In the rows, zero is written as 128.
Each row has a class, written after it.
[123 132 154 143 129 104 156 128 163 137 179 130 136 115 220 128 145 122
 104 121  53  74  97 139 145 132 100 117 167 146 159  81  95  89 163 102
 153 145 145  89 156  87 165  97 133 143 117 152 138 116  99 143 118]  j121
[123 121 142 154  66 104 102  71 100 144 161 134 136 125 106 113  98 113
 128 161 115 162  78 112 148 138 129 139 148 112 132  95 150 136 111 120
 176 143 141 151  93 123 154 121 132 107 141 152 113 130  93 125 129]  j121
[166 143 130  87 124 131 104 130  88  91  75 107 160 131  71 162  96 114
 131  88 188 103 144 174 121 102 104 105 130  86 136 175 145 173 133 108
  92 152 104 111 132 145 157 177 132  97 178 166 150 146 104 121 133]  j5
[106 145 135 142 116 112  96 103  82 137  78 137  76 100 237 104  96 144
 154 130  96  81  97 136 164 134 101 125 129 139 166 137 119 107 128  82
 128 125 134 140 141 138 164 162 128 177 105 144  96 130 128 119 163]  j181
[141 134 154 132 174 140 175 134 160 114 159 125 144 126 162 124 109  89
 124 123 108 110 160 126 134 117 150 131 131 109  94 126 119  35 114 129
 124 104 136 134 130 121  96 136 131 182 142 133 123 129 140 133 113]  j156
[146  94 123 124 107 147  97 134 121 147  67 130 110  88 169 130 105  96
 164  96  96 132 144 164 134 162  81 110  97 164 164 146 143 107 158  87
 115 139 128 105 137 140 129  98 158 187  85 143 142 130 123 134 154]  j3
[138 109 139 126 109 117 139 161 131 177 139 111 132 137 189 162 134  61
 130  79  83  77 121  98 105 132 188 123 146  95 118 130 106 115 144 152
 119 134 160 131 117 121  56 136 127 165 111 107 157 159 130  97  96]  j666
[120  99 154 118 142 173 135 149 157 124 124 147 142 117 128 137 127  94
 128  61 123 117 130 135 130 131 131 100 133 118  98 118 134 139 107 160
 137 138 176 131 131 125 110 138 127 178 121 158  80 126 108 118 109]  j314
[140 113 138 115 105 128 128 120 130 140 109 137 105 109 138  98 123  97
 119 105 127 113 128 164 134 147  95 165 131 145 158 153 125 124 145  98
 134 116 122  95 127 150 122 142 164 128 118 149 114 136 104 127 148]  j181
[ 67 190 184 149 160 138 121 119  94 103 124 165 137 124 113 126 131  70
 119 152 117 164 150 126 116 128 156  72 148 140 115 143 149 156 151 169
 125 182 172 110 140 185 124 117 144 124 138 142  86 107 191 120 101]  j176
[138  79 104 120 116 154 136 147 111 147 164 124 101 107 157 162 118 128
 139 136 145 114  51  87 136 149  91 120 129 106 117 161 105 146 153 102
 134 146 103  81  92 117 134 162 143 113 168 161 133 105 105 136 140]  j5
[113 122 126 169 143 115 145 137 138 149 149 130 125 122 171 136 149  93
 128  86  78  85 119 101 107 110 154  97 158 102 117 126 106  82 154 101
 135 130 126 101 134 103 118 146  88 167 106 145 126 149  93 130 127]  j666
[133 137 120 130 114  96 139 138 121 154 101 125  96 112 120 133 124 127
 149 134 113 119 115 116 157 150 130 141 142 121 124 167  98 130 101 133
 109 117 140 123 140 159 104 142 106 137 105 119 135 153 118 155 152]  j314
[120 166 146 156 138 148 153  85  50 143 103 134 154 104 119 165  97 136
  68 171 123 205 137 177 140  92 119 100 171  99 126 126 140 122 144 107
 159 177 162  94  90 154 177 161  91  87 170 151  80 133 156 167 111]  j3
[150 114 152 105 144 135 107 109 142 102 116 131 137 140 115 155 135 187
 140 107 136 159 153 144 124 140 135 174 116 116 146 117 135 157 157 122
 164 161 121  80 139 137 142 136 151 106 158 120 177 126 111 119 142]  j156
[151 124 103  94  68 120 104 130 146 125  76 129  83 116  71 137  96 118
 113 116 143 169 127 126 154 141 113 145 111 138 138 156 161 173 143 113
 153 103  85 128 129 135  91 146 177 133 119 154  81 130 120 151 114]  j181
[127 132 170 145 138 135 127 125 143  89 115 128 120  94 129 110 141 174
  90 128 165 139 126 101 138 143 111  90 109 147 126 151 123 146  75 110
 163 145 132 150 140 170  87 176 159 131 145 111 114 107 146 122 134]  j156
[133 127 162 147 133  97 117 111  90 117 122 121  85 107 148 163 108  54
 133 125 119  99 137 119 151 154 147  86 157 102 138 120 106 108 130 155
 108 114 149 152 128 132 120 155 141 229 148 141 164 133 158 103  95]  j3
[115 138 119 152 107 158 147 148 126 179 111 124 132 104 123 131 127 126
 121 113 107  97 152 108 141 118 120 140 163 139 137 152 174 123 112 159
 102 145 151 123 139 161 128 144 120 124 125 151 106 149 140 136 143]  j5
[138 138 145 100 120  88 131 178 115  96 107 140 128 111 166  97 156 123
 156 106 116 145 162 100 118 142 146  93 128 164 152 133 127 201 109 138
  95 133 170 109 143 183 146 131 135 141 155  55 143 168 122 118 120]  j666
[130 133 139 149 128 134 133 136 146 128 144 105 185 126 118 136 113 111
  71 120 120 129 127 185 126 144 122 168 145 111 101  98 168 122 116 133
 133  93 169 127 136 175 111 146 112  77 116 149  99 144 135 148 118]  j121
[124 104 163 146 151 156 101 166 117 117 102 138 122 103 137 125 143  90
 135  66 134 120 156 133 140  99 142 127 132 172 154 131 122 131 150 149
 122 135 164 103 132 123 126 114 146 162 112 150 143 117 136 111 138]  j3
[140 112 130 130  94 104 113  97  97 147 103 132 157 144 169 131 106  51
 127 101  46  98 111 148  90 134 179 136 145 109 147 114 163 186 147 135
 159 132 176  98 100 140 147 145 113 109 141  83 156 163 115 106 131]  j666
[114 126 161  87 161 167  92 129 111 124  14 136 135 103 136 122 130 115
  91 150 116 143 209 165 111 149  30 140 152 123 135 115 153 206 132 148
 102 139 159 108 151 143 184 146  98 137 142 124 124 112 168 104  98]  j3
[159 171 166 107 140 117 123  62 102  60 120 121 146 125  69  90 115 164
 127 133 163 164 132 159 132  98 157 103 127  96 108 116 173 130 164 111
 216 129 148 140 112 169 145 151 172  92 134 149 121 131 173 132 102]  j156
[139 156 107 141 108  89 116 110 143 139  71 143 103 127 169 104 108 172
 108 109 124 114  71 123 129 149 125 117 120 126 108 150 118 128 191  79
 161 141 122  82 162 126 148 178 122 110 122 148 136 108  83 150 107]  j347
[113 133 106 130 100 155  82 141 118 116  60  96 186 144  47 140 128 145
 120  97 167 146 202 122 138 140  77 223 121 155 143 167 242 178 124 163
 142 125 149  99 167 198 130 132 125  84 131 108 106 141 134 128 140]  j5
[147 131 113 140 123  97 135 160 140 165 145 101 128 136 141 130 134 132
 116  69 140  79 104 116 136 114 153 130 145 101 145 142 112 118 140 146
 123 110 150 124 108 108  87 132 130 115 122 132 176 151 120 149  99]  j666
[130 121 109 147 109 107 107 162 109 129 149 135 128 124 115 102 139  83
 152 105 128 157 149  89 107 164 187  74 111 140 136 111  84 137 179 174
  59 149 132 109 104 137 106 137 170 145 141 142 136 169  93 115 118]  j176
[161 114 158  64  99 120  89 142 101 139  90 117 106 115 189 150  96 152
 159 146 107 177 121  99 141 153 132 133 113 144 132 110 130 146 133 129
 121 167 151 173 108 147 127 113 158 125  93 108  80 112 105 127 120]  j314
[112 135 128 148 102 119 148 128 158 144 110 137 151 131 131 127 107  72
 124 140 111 105 122 117 135 159 178 142 162  91 111 154 123  92 131 121
 159 134 150 119 113 127 136 156 131 116 102 149 148 130 132 124 123]  j666
[108 138 126 104 128 154 118  94 118 127  83 137 167 187 132 123 101 108
 120 198 114 140 145 108 101  88 141 108 112 138 119 145 160 147 118 141
 107 162 155 133 126 112 115 138 131 130 122 150 143 127 144 124 108]  j156
[149 124 123 145  94 140 122 154 139 168 163 113 106 130 115 168 116 139
 143 127  79 120 158 129 145  89 178 153 143 112 140 145 187  96 123 153
 131 112 139 117 113 123  74 133 123 161 120 177  86 171 104 107 142]  j181
[110 136 119 165 106 133 128 117 138 101  95 131 133 121 167 120 121 131
 156 167 128 109 132  56 121 119 122 132 124 139 173 104 138 132 112 168
 129 168 137 151 114  70 163 119 111 142 124 123 196 100 124 113 153]  j314
[174 113 179 137  69 112 143 164 140 134 104 125 159  82 252 106  90  80
 102 163 135 128 137 152 165 204 142 181  99 149 131  75 138 147  68 151
  91  90 171 120 127 163 105 115 161 170 119  79 124 133 151 141 117]  j121
[140 129 178 154 127 114  96  98  85 206  78 106 106 148 124 157 118 136
 127 133  96 163 138 113 104 148 121 133 112 108 148 130 138 114 123 111
 161 147 127 119 115 151 125 147 129 137 104 118  94 166 113 120 128]  j156
[126 108 146 147  78 142 137 143 107 141 178 131 111  79 165 166 136 125
  99  99  87 121 136 101 115 120 102 125 167 160 169 103 152 147  95 133
 149 133 160 128 145 138 143 163  96 171 162 124 122 127 118 101 134]  j3
[113 107 108 136 134 197 143 151 148 116 132 129 124 108 158 159 117 118
 125 130 106 106 107 109 131 108  78 154 133 115 109 119 162  79 164 105
 151 127 130 113 142 101 146 149 150 162 116 163 137  96 140 143 131]  j5
[127 145 139 130 164 161 120 124  91 144 121 103 162 106 179 131 108 161
 156 129 110 142 103 166 160 109 131  75 129 160 139 178 127 122  82 127
 102  91 143 122 126 200 158 131 138 137 148 143 107 114 161 148 147]  j156
[152 121 116  99 158 142 171 122 142  94 138 139 120 129 101  98 143 146
 121 141 195 165 167  98 124 135 116 125 119 128 128 138 119 159 135 119
 133 121  94 104 109 123 157 136 149 126 122 108 112 152 153 125 113]  j156
[117 166 122 165 133 127 111 198 130 167 107 117 105 124 103 147 120  90
 136 159 127 145 133  95 167 127 137 151 129 122 131 171 124 139 105 122
  89 115  92 106 125 138 139  96 119 110 123 142  86 140 147 129 148]  j121
[149 118 137 153 138 122 169 115 106 111 126 112 141 107 134  74 143 156
 121 163 136 120 133 139 140 116 165  27 140 124 109 130 104 116  98 177
 111 122 128 132 126  93 125 138 106 149 150 115 111 142 144 116 109]  j3
[119 146 156 127 105 117 106 139 123 191 130 124 152 133 193 101 133  93
  79  90 100  68 101 140  65 186 141 127 122  75 106 158 139 167 118  67
 180 155 143 118  93 205 100 148 119  70 168  81 104 105 139  79 112]  j666
[152 132 130 142 117 169 125 183 151 146 122 125 169 140  96 184 144 156
 134 126 124 204 162 117 143 113 192  85 150 110  89 147 153 112 112 151
  87 145 191 106 138 207 101 185 151 139 102 181 109 176 125 127 102]  j666
[143 133 136 139 127 129 113 140 120 131 137 132 120  94 129 127 126 104
 137 109 124 138 136 111 114 127 124  95 149 122 141 122 157 131 139 125
 128 149 170 115 109 173 137 148 129 122 125 112 117 138 125 127 125]  j666
[ 91 128 157 122 153 161 156 126 146 121 130 155  96 108 154 114 138 124
 115 175 106 105  91 111 113 141 111 106 131 117  94 164 153 140 138  98
 153 164 138 132 131 124 142 139 119 134 169 170 124  80 111 107 119]  j5
[ 92 119 142 165 175 143 129 130 120 126  78 114 143 140 140 182 112 109
 125 172 124 159 106 118 165 157 129 187 122  97  91 111 120 120 127 113
 134 118 135 136 125 113 189 135 105 171 137 158 126 106 108 135 152]  j121
[133 135 117 127 141 155 114 134 127  91  90 121 165 119 156 147 103 140
 133  91 148 168 127 121 140 153 137 124 102 133 126 110 116 110 143 124
 132 110 121 164 139 129 149 150 143 160 129 165 145  92 142 124 144]  j176
[139 106 140 112 139 149 146 140 181 110 173 154 117 143 132 136 165 173
 106 103 158 179 144 126 131 170  96 174 115 129  98  75 122 144 112 107
 108  92  99 113 163 143 168 160 137 148 115 150 100 161 101 140  90]  j156
[122 112 125 129 117 121 152 117 108 135 137 128 161 141 129 135  96  69
 109  83 119 150 164 136 104 155 117 188 143 122 128 131 157  94 124  98
 198  83 165 124  99 162 146 135 114 144 144 103 133 139 149 123 117]  j3
[112 134 135 133 124 116 130 114 127 127 144 121 179 151 140 134 149 127
 120 104 135 111 120 158 119 141 155 181 121 137 126  97 143 133 153 146
 116 133 115 124 142 124 120  82 113  86 117 133 147 121 129 130 147]  j347
[126 104 130  97  67  82  80 112 106 168 154 136 120 159 134 115 151 115
 108 158 124  85 136 114 109 189 133 157 123 138 144  86 132 197 149 138
 141 160 176 104 112 150 108 114 129 116 135  92 153 125 136 111 121]  j3
[147  98 129 117 136 138 150 120 109 106 140 106 197 108 126 124 115 152
 107 113 152 166 164 192 133 155 143 119 135 128 110  70 132  76 158 135
 145 110 173 115 109 153 149 136 135 126 123 135 103 129 139 171 124]  j3
[109 100 118 118 131 144 166 154 144 137 135 115 150 114 186  87 109 127
 104  85  95  80 126 158 116 119 105 159 138 137 144 124 132 102 128 131
 166  75 144 123 102  89 138 129 140 131 145 120 100 118 119 144 131]  j181
[145  90 162 143 100 162 101  99  88 132 146 136 120  85 231  87  83 136
 122 143 116 144 122 148 125 142  96 142 128 103 142  88 163 106  93  96
 126 127 105 135 110 139 134 109 180 162 105  82  83 121 147 100 127]  j121
[141 120 134 144 109 163 115 138  99 185 152 107 145 107 143 163 129 132
 112  87 123 131 125 133 145 125 102 161 130 116 155 110 166 116 106 126
 127 114 147 156  96 150 109 104 143 153 114 145 111 143 154 110 152]  j347
[ 87 142 134 111 120 118 150 192 177  86 125 165 139 122 119 150 116 119
 149  99 134  87 171  91 112 102 142  85 144 141 101 153 146 160  87 136
  85 161 124 132 164  96 166 145 112 192 138 150 114 133  87 120 128]  j347
[ 94 126 121 159 129 152 139 140 154 126  83 161 120 105 130 114 116 131
  98 132 109 118 165 138 104 132 135  76 164 123 125 147 149 170 140 138
 141 135 110  57 148  99 191 165 100 140 130 158  99 117 139 126 104]  j3
[135 156 154 124 127 123 178 150 145 132 122 117 127 113 125 135 138 148
 107 126 147 103 149 142 139 163 122 104 137 132 128 142 154 110 129 122
 155 131 153 107 180 150 129 138 105 149 131 170 109 115 170 129 125]  j3
[121 106 115 114 116 166 124 119 118  63 139 139 198 107 219 128 104 116
 124 142 146 167 140 146 156 110 105 132 152 145 118 108  98 124 137 117
  88 134 150 103 139 113 187 145 121 161 127 149 122 132  75 116  93]  j121
[141 111 160 136 140 122 135 151  82 155  90 132 106 111 162 130 153 101
 114  81  96 165 103 103 123 156  71 164 103 146 121 145 109 164 169 108
 146 130 153  48 161 158  80 163 103 142 144 144 110 152 106 130 147]  j176
[141 155 128 145 141 170 100 128  64 130 149 117 151 114 122 160 152 170
 124  91 142 184 145 132 131  84 119 106 149 117 160  97  96 112 168 133
 108 146  98  79 151 141 160 138 140 134 138 146 116 121 149 128 142]  j176
[118 137  97 102 106  85 111 133 122 109  93  99 118 152  70 152 131 145
  96 163 110 138 162 131 132 153 121 138 141 126 149 146 135 189 115 172
  88 128 125 155 144 143  75 175 104  72 162 110 110 181 113 115 129]  j181
[138 115 195 139 123 117 117 159 123 137 135 123 171 104 208 138 139 104
 115  59 114 128 113 141 140 147 101 162 127 163 125  84 129 145 131 120
 129 153 200 105 135 200 123 126 153 128 140 139 124 130 101 140 126]  j121
[ 81 130 122 138 162 188 148 190 136 146  97 125 174 110 186 139 136 131
 110 170 109 103 156 145 123 122 103 110 142 159 105 164 128 149 109 146
  99 129 153  63 147 130 208 130  86 153 156 116  93  74 147 138 124]  j3
[129 134 118 134 146 167 147 128 144 105 122 150 149 103 116 135 156 128
 140  86 150 158 148 146 134 145 122 131 103 145  89 142 130 157 148 156
 139 138 162  98 168 159 114 127  94 171 125  95 122 139 121 116 121]  j176
[113 177 101 146 124 122 117 126 136  92 150 138 134 116 122 133 103  94
  94 106 125 124 153 124 137 140 117 154 147 129 124 144 139  93 167 116
 167  99 142  93 167 155 123 156 121 150 128 110 112 104 147 141 106]  j176
[153 141  98 137  75 176 123 140 114 126  95 149 113 102 118 161 110 155
 145  61 156 174 135  99 118  81 107 151 153 122 160 142 140 131 159 124
 162 147 132  86 155 147 147 187 141 113 142 117 191 150 135 121 110]  j5
[136 130 124 158 147 158 148 152 149  65  87 136 135  99 159 136 106 228
 120 108 206 162 133  90 165 131  77 108 130 114 154 150 115 137  88 113
 142 169  93 100 129 105 197 180 144 118 150 142 117  99 120 144 143]  j314
[139  83 150 140 129 144 141 124 138 114 132 136 130 121 136  96 147  82
 153 138  87 158 140 140  82 121 112 133 130 175 147  86 135 111 137 182
 118 100 151  98 127 129 134 129 144 129 122  90 143 138 106 126 135]  j181
[142 122 107 128 114 153 131 147 111 153 141  98 143 108 112 118 119 152
 121  98 136  87 132 115 148  92 119 127 134  97 117 183 155 118  98 108
 149 107 147 120  96 149 109 139 148 191 137 148  97 121 112 134 141]  j314
[120 154 145 119 115 116 148 130 128 161 102 127 130 127 173  98 120  78
 139 148  72  78 141 110  67 147 171  21 142  99 147 143 126 111 133 133
 100 176 130 126 148 123 108 125 128 163 165 115 155 115 135  89 112]  j666
[131 140  99 150 150 137 158 119 135 147 138 122 134 142 157 128 104 138
  97 136 137  94 114 124 121 126 147 136 135 110 119 110 130  68 134 125
 128 117 133 148 119 105 147 149  97 116 137 108 127 112 126 156 125]  j5
[139 144 143 110 125 129 119 138 112 144 137 137 117 110 131 156 104 100
 117  81 121 112 121 156 137 128 151 168 141  88  99 131 153 141 131 115
 145 102 153 140 115 172 111 134 138 154 145 120 124 129 157 113 122]  j347
[117 160 135  98 190 120 123 122 146 106 136 145 125 153 133 157 127 122
 102 181  81 135 174 154 122 154 151 117 143 105 119 131 120 159 100 110
  97 102 172 145 128 176 145 172  77 129 168 136 134 160 137  99 122]  j156
[131 115 112 146 117 150  74 154 106 117  67 138 176 132 145 167 119 111
 133  62 141 153 176 115 123 131 106 142 127 171 160 106 156 173 122 126
 100 132 133  69 146 201 178 164 141 123 125 104 118 137 139 154 164]  j5
[114 107 177 114 135 142  83 104  99  99 105 151 173 165 153 149 132 126
 169  98 130 129 144 156  95  77 186 131 149 140 119 131 120 163 117 156
 143 153 164  96 128 176 136 155 142 128 124 111 157 114 134  94 148]  j181
[147 162 118  98 126 113 160 144 140  74 123 120 135 109 175 107 104 121
  88 120 117  62 115 163 141 153 135  91 121 135 155  96 162 150 151 113
 155 103 152 140 144 120 172 141 148 114 156 112 111 117 167 146 119]  j5
[124 111 131 101 123 140 145 143 128 115 109 125 181 133 147 144 130  93
 128 135 127  96 184 128 109 121 119 148 148 143 123 138 150 164 140 141
 124 145 136  74 131 117 180 121 107 154 145 136 148 103 139 118 132]  j3
[127  93 142 127 154 144 123 129 108 117 126 113 172  98 168 130  94  89
 110 114  97 112 159 155 141 111 125 164 163 138 140 130 171 149 105 137
  90 107 155 123 116 144 123 124 101 132 127 162  96 138 116 117 173]  j121
[134 120  93 107 103 141 130 150 152 134 117 122 159 141  98 147 101 119
 116 133 151 126 161  94 134 166 143 133 129 122 131 126 145 122 118 144
 138 147 135 141 120 118 118 145 109  94 145 122  99 128 128 118 144]  j5
[175 108 125 100 123 130 166  91 144 137 148 105 152 141 105 120 133 144
 138 138 130 136 121 139 118 123 139 151 123 129 119 134 131 107 131 130
 145  77 113 104 145 124 119 134 123 148 139 151 180 127 107 144 130]  j156
[133 143 120 154 131 119 178 185 158 171 155 108 158 125 100 153 161 109
 136 124 136 136 136 121 101 141 190 114 136 119 100 142 120 112 125 159
  76 122 144 105 130 164 111 134  81 107 135 135 145 157 101 155 127]  j666
[114 161 101 108 127 134 125 112 127  84  86 159 114 148 135 163 100 131
 119 144 115 160 148  96 134 108 126  96 152  89 132 166 104 143 123 104
 124 170 125 122 150 127 101 172 110 143 152 146 161 135 139 112 109]  j314
[158 151 110 103  96 111  83  63  83 139  87 127 112 114 136 104 122 152
 145  82 117 150 116 123 112 121  77 115 101 164 147 111 142 167 160  97
 158 157 124 125 153 188 153 140 137 128 134  45 119 139 114 147 117]  j156
[129 115 124 140  74 176  86 144  97 174 159 146 163 113 129 129 138  63
 169  88  99 110  98 144  86  67 168  75 142  84  98 126 102 124 146  99
 155 150 163  89  74 137 179 141 148 162 106 112 125 151  90 102 105]  j666
[106 127 137 149 127 155 120 152 135 118  85 135 149 102 146 127 115 102
 114 126  91 153 115 122 112 149 139  83 132 141 102  64 147 178 120 169
 115 122 178 133 163 163 165 170 116 148 160 118  98 116 134 127 117]  j121
[118 115 127 120 128 179 132 206 132 188  92 110 116 137 140 186 113  95
 141 146  82 135 138 112 123 147 123 154 128 139 122 161 152 109 112 159
  81 112 140 108 169 138 123 137 116 140 126 120  90 132 127 122 130]  j5
[116 154 119 123 106 137  98 130  97 129 103 153 129 161 154 147 113  78
 129 149 109 129 127 120  94 127 116 150 114 115 152 105 110 146 149 121
 124 181 158  78 135 138 147 131 134 118 145  54 160 116 136 129 125]  j314
[120 128 166 113 153 137 167 179 133  37 103 126 163 101 136 110 127 157
  97 105 194 147 172 131 140 120 193  79 105 168 112 121 134 133 119 138
 133 146 145 144 160 110 120 140 129 155 162 144  83  90 134 127 130]  j3
[159 105 157 110 112 130 104 128 123 128 147 135 133 119 139 120 124  98
 154  83  83 116  92 161 122 145 158  88 125 117  79  93 114 126 142 152
 154  74 168 105 164 140 126 163 135 198 115 141 107 127 113 118 108]  j176
